The rows lie along a hidden order. The number after each row says roughly how far along it the row is, from 0 to 20. A new part has a new order.
[ 16   6  23   7  57   9  29 -11 -13  20  40 -21 -23 -36 -34 -48 -11   0
   8  11   0  -3 -24  41 -12 -22 -14  16 -32 -22  23 -10  -6 -48  15] : 9
[-12  14   0 -25 -37  -5  -6  28  29  -3 -22   2   2 -11 -28   8   9 -32
 -27  31  -8  11  -7 -12  15 -12  18 -39  31  20  -4 -14 -17  62  -6] : 4
[  4  17  24  10  63  -6  33 -17 -14  27  41 -28 -15 -61 -43 -22   2  -2
   3  32 -12  -1 -27  27   2 -24   5 -11 -11 -15  27 -16 -10 -41  17] : 9
[-12   7   6 -34 -27  -3 -11  39  52 -11 -15  31  -4 -36 -36  19  -9 -18
 -30  23  -7   3  -5   6  -1  -5  43 -22  28  19 -13 -24  -9  44   2] : 4
[ 22 -12   0  -7  38  11  13  -8  -6  -3  19  13   0  10  21 -17 -16  39
  17 -17  10  -9 -18   6 -22   8 -12  35 -26 -23  11  -2  12 -36  11] : 17
[ 29  -1   5   2  47  -1  26 -33 -31  17  36 -26  -9   2  -3 -41  -6  -4
  25  -1  10  -4 -31  23 -23  -2 -18  31 -32 -36  21   4  18 -95  17] : 17
[  1  16  -6 -36  24 -25   7  11  32  17  -9   6   2 -29 -55  17  23  40
 -14  38  14  12 -40  23 -10   8  22 -14  34   0  -8 -16  16 -21  20] : 0
[ 11  -6  -1   8 -13   7  11 -56 -50  22   1 -33 -10  46  -1 -68  13 -26
  11 -45  20   9  -1  -4   0 -11 -36  16 -27  -5  15  10   7 -32  -5] : 17
[ 19 -22 -27 -28 -77  13 -15  -3  -4 -12 -38  33   7  84  22 -32 -11 -18
 -13 -33  19   9   5 -26  -4   4 -23  11   6  12  -5  14   8  13 -16] : 12
[  8  18 -15 -22  -9 -21  19 -13 -14  33 -12 -35   0   6 -45 -12  34  -6
  -6  23  14  21 -36   1   4  -3   5 -18  18  -5   5 -11  16 -28  10] : 0
[  9  26  -7 -31  38 -24  16  20  20  14   1  -9   7 -30 -54  18  10 -13
 -15  55  -8  11 -58   2   3  -1  24 -26  21 -13   4 -16  11 -22  17] : 0
[-16   0  24   0 -14  13  -8  -2  -6  -1   6   7 -20 -54 -29 -21  -6   1
 -20  15  -9  -3  29  26   2 -23   5 -10   3  22  -3 -23 -33  43   1] : 12
[  1 -22   8   6   3  17  -6 -34  -9  -7  12  13  -4   3  31 -31 -17 -16
  12 -36   5 -12  46  19 -13   2 -20  32 -28   2  -3   5  -4  -7  -4] : 20
[  1 -15 -14 -30 -50   5 -22  21  22 -23 -33  34  12  41  23  18  -7   2
  -4 -12  13   1   2 -14  -7  20   5   8  23  12 -18  12   9  23  -9] : 12
